Below are the code and all the weights of a small trained network. Each question names an input and a class and asks about switching units off, where a switched-off unit gives its printed mean instead of its output.

import numpy as np


def w(rows, s, z=0):
    codes = np.array(rows[::2]) - 128.0
    scale = np.full(codes.shape[1], s)
    scale[-1] = z or s
    return codes * scale


def f(y):
    return np.maximum(y, 0)


def log_softmax(a):
    a = a - a.max(-1, keepdims=True)
    return a - np.log(np.exp(a).sum(-1, keepdims=True))


def net(x, mask):
    res = np.array(x, float).reshape(1, 4) / 4 @ E
    y = f(res @ A[0][:, :-1].T + A[0][:, -1])
    res = res + np.where(mask, y, B[0][:, -1]) @ B[0][:, :-1]
    return log_softmax(res[-1] @ U[:, :-1].T + U[:, -1])


A, B = {}, {}
E = w([
[229,26,75,144],'x0',
[129,129,125,131],'x1',
[255,184,201,54],'x2',
[121,158,28,43],'x3',
],0.0084)
A[0] = w([
[219,173,191,58,73],'neuron 0',
[143,145,50,55,117],'neuron 1',
[148,106,189,194,127],'neuron 2',
[151,103,204,199,127],'neuron 3',
[140,141,68,61,115],'neuron 4',
[36,254,193,84,80],'neuron 5',
[212,69,96,118,1],'neuron 6',
[154,99,212,204,116],'neuron 7',
[222,171,194,55,64],'neuron 8',
],0.0076,0.00097)
B[0] = w([
[53,114,55,184,231],'neuron 0',
[115,186,179,74,201],'neuron 1',
[103,177,160,85,194],'neuron 2',
[103,195,169,69,204],'neuron 3',
[113,189,180,71,188],'neuron 4',
[255,26,168,158,254],'neuron 5',
[201,70,155,140,202],'neuron 6',
[103,197,168,67,211],'neuron 7',
[49,115,51,186,234],'neuron 8',
],0.0094,0.0066)
U = w([
[108,203,163,7,180],'0',
[47,116,65,226,199],'1',
[242,65,154,145,1],'2',
],0.015,0.00081)

Each question gives the input, the list of numbers given to net, and the class t.
The units are the neurons (one row each of A and B). Each row of codes is followed by its name. A weight is (code - 128) times the scale printed after its matrix; where a second scale follows, it is the last column's (A, B and U).
mask holds one flag per neuron, in row order. A switched-off neuron (its flag False) gives its mean, the last column of its row in B, instead of its output. The means were averaged over made-up inputs and are rounded, as every weight is.
A unit's drop is (log p(t) with every unit on - log p(t) with that unit switched off) / (log p(t) with every unit on - log p(t) with every unit switched off).
The circuit of an input: a set's keep is (log p(t) with only the set's units on - log p(t) with every unit switched off) / (log p(t) with every unit on - log p(t) with every unit switched off). Starting from all 9 units, units are removed one at a time, each time the one whose removal leaves the highest keep (on an exact tie, the one counted first), for as long as the keep stays at least 0.8.
units of the circuit, in order: the units of the circuit, biggest drop first
most important unit: the unit with the biggest drop
top k neurons: the k neurons with the biggest drops, biggest first
drop of u: that unit's drop, to one decimal
input [6,0,8,4], class 1: units of the circuit, in order : neuron 8; neuron 0
input [-1,-1,5,-7], class 0: top 3 neurons : neuron 7; neuron 3; neuron 2
input [-2,-8,8,-6], class 1: units of the circuit, in order : neuron 8
input [-2,4,5,-8], class 0: top 2 neurons : neuron 7; neuron 3
input [-6,0,8,0], class 1: units of the circuit, in order : neuron 8; neuron 0
input [5,-6,6,-7], class 0: top 4 neurons : neuron 7; neuron 3; neuron 2; neuron 5
input [6,-3,-2,-6], class 0: top 4 neurons : neuron 5; neuron 7; neuron 3; neuron 2
input [1,-5,3,-4], class 0: top 3 neurons : neuron 7; neuron 3; neuron 5
input [7,-4,-6,3], class 2: top 3 neurons : neuron 8; neuron 0; neuron 6
input [-4,-2,3,0], class 2: drop of neuron 5 : 0.7
input [-7,0,-2,6], class 2: drop of neuron 7 : 0.1
input [3,-3,-8,-8], class 0: drop of neuron 3 : 0.2
input [-6,-6,2,2], class 2: drop of neuron 5 : 0.6
input [5,-3,-6,7], class 0: most important unit : neuron 1
